Below are the code and all the weights of a small trained network. Each question names an input and a class and asks about switching units off, where a switched-off unit gives its printed mean instead of its output.

import numpy as np


def w(rows, s, z=0):
    codes = np.array(rows[::2]) - 128.0
    scale = np.full(codes.shape[1], s)
    scale[-1] = z or s
    return codes * scale


def f(y):
    return np.maximum(y, 0)


def log_softmax(a):
    a = a - a.max(-1, keepdims=True)
    return a - np.log(np.exp(a).sum(-1, keepdims=True))


def net(x, mask):
    res = np.array(x, float).reshape(1, 8) / 4 @ E
    y = f(res @ A[0][:, :-1].T + A[0][:, -1])
    res = res + np.where(mask, y, B[0][:, -1]) @ B[0][:, :-1]
    return log_softmax(res[-1] @ U[:, :-1].T + U[:, -1])


A, B = {}, {}
E = w([
[207,92,2,154,68],'x0',
[45,27,79,59,169],'x1',
[70,65,152,211,67],'x2',
[44,202,75,124,108],'x3',
[120,136,157,40,34],'x4',
[128,127,129,126,126],'x5',
[128,128,128,127,127],'x6',
[130,127,129,126,128],'x7',
],0.0059)
A[0] = w([
[136,188,144,135,133,126],'n1',
[102,135,227,95,166,64],'n2',
[128,67,122,98,145,72],'n3',
[36,254,45,153,120,191],'n4',
[159,94,149,137,145,175],'n5',
[107,131,191,151,176,102],'n6',
[59,84,150,230,83,199],'n7',
[171,91,133,146,106,159],'n8',
[207,228,201,221,65,51],'n9',
[97,160,154,95,138,139],'n10',
[190,216,76,24,240,149],'n11',
[106,80,101,101,145,71],'n12',
[41,31,77,66,172,44],'n13',
[250,35,231,118,157,200],'n14',
[192,114,24,113,101,79],'n15',
[133,126,163,36,22,255],'n16',
[123,140,77,219,240,229],'n17',
[87,128,232,130,154,49],'n18',
[79,164,219,108,166,30],'n19',
[163,86,62,154,66,44],'n20',
],0.0099,0.0042)
B[0] = w([
[126,80,118,90,133,168],'n1',
[175,134,59,168,117,186],'n2',
[156,118,146,91,127,155],'n3',
[101,106,92,48,7,236],'n4',
[99,126,116,102,102,174],'n5',
[129,140,78,154,146,177],'n6',
[109,86,223,222,103,224],'n7',
[118,143,108,134,85,176],'n8',
[205,46,133,63,203,238],'n9',
[127,141,90,132,105,170],'n10',
[118,72,228,240,99,250],'n11',
[162,105,135,109,144,156],'n12',
[219,63,136,59,146,208],'n13',
[66,145,129,49,16,254],'n14',
[181,144,40,179,128,200],'n15',
[17,149,120,152,250,243],'n16',
[37,185,107,106,237,240],'n17',
[179,158,80,181,127,184],'n18',
[198,177,83,148,112,184],'n19',
[176,169,96,202,140,176],'n20',
],0.021,0.0076)
U = w([
[222,212,26,207,86,89],'0',
[224,66,163,32,172,94],'1',
[89,136,125,130,99,255],'2',
[76,155,116,69,2,134],'3',
[122,122,239,227,81,99],'4',
[40,196,113,113,209,77],'5',
],0.0064,0.0098)

Each question gives the input, the list of numbers given to net, and the class t.
The units are the neurons (one row each of A and B). Each row of codes is followed by its name. A weight is (code - 128) times the scale printed after its matrix; where a second scale follows, it is the last column's (A, B and U).
mask holds one flag per neuron, in row order. A switched-off neuron (its flag False) gives its mean, the last column of its row in B, instead of its output. The means were averaged over made-up inputs and are rounded, as every weight is.
A unit's drop is (log p(t) with every unit on - log p(t) with that unit switched off) / (log p(t) with every unit on - log p(t) with every unit switched off).
The circuit of an input: a set's keep is (log p(t) with only the set's units on - log p(t) with every unit switched off) / (log p(t) with every unit on - log p(t) with every unit switched off). Starting from the 12 units with the biggest drops (on a tie, the unit counted first), units are removed one at a time, each time the one whose removal leaves the highest keep (on an exact tie, the one counted first), for as long as the keep stays at least 0.8.
units of the circuit, in order: the units of the circuit, biggest drop first
most important unit: the unit with the biggest drop
k most important neurons: the k neurons with the biggest drops, biggest first
drop when u is switched off: that unit's drop, to one decimal
input [2,2,-1,-7,1,5,-5,-5], class 3: most important neuron	(n14)
input [-7,4,-6,-4,-4,2,8,-8], class 0: units of the circuit, in order	(n2, n19)
input [-4,3,1,7,-5,6,8,3], class 3: 2 most important neurons	(n4, n16)
input [-3,3,-2,4,-3,3,0,-5], class 3: 3 most important neurons	(n16, n4, n9)
input [-8,0,-6,6,8,-4,6,-4], class 0: 2 most important neurons	(n19, n2)
input [0,-6,-2,-4,3,1,1,6], class 1: 3 most important neurons	(n9, n4, n17)
input [4,-2,-7,-7,-7,-2,-6,0], class 3: 4 most important neurons	(n14, n16, n7, n5)
input [-6,1,2,-6,3,2,4,1], class 0: 2 most important neurons	(n18, n2)
input [1,-4,-3,-5,-2,-2,-7,-2], class 3: 2 most important neurons	(n14, n16)
input [0,7,-1,8,-4,6,-1,-7], class 3: 2 most important neurons	(n4, n9)
input [7,5,-3,-4,-5,1,-5,-3], class 0: 2 most important neurons	(n15, n16)
input [-6,-6,-6,-3,1,5,2,6], class 0: 4 most important neurons	(n2, n19, n18, n7)
input [-1,7,6,2,-5,-2,-5,-4], class 1: 3 most important neurons	(n13, n11, n16)
input [-3,-4,-1,-8,-2,0,1,-7], class 3: most important unit	n14
input [-4,-2,-5,0,5,4,-6,4], class 4: 2 most important neurons	(n11, n17)
input [5,-7,-2,3,-4,-5,-7,-5], class 1: 2 most important neurons	(n9, n16)
input [-6,-2,-8,4,0,4,-1,5], class 4: drop when n2 is switched off	-0.1
input [4,1,6,8,-2,-7,0,-1], class 3: drop when n4 is switched off	2.7
input [8,0,-5,-1,0,-3,-4,-6], class 0: drop when n15 is switched off	0.9
input [5,7,-3,-1,-3,5,-5,5], class 1: most important unit	n13
input [3,3,3,-4,7,-5,1,-1], class 5: drop when n11 is switched off	0.2
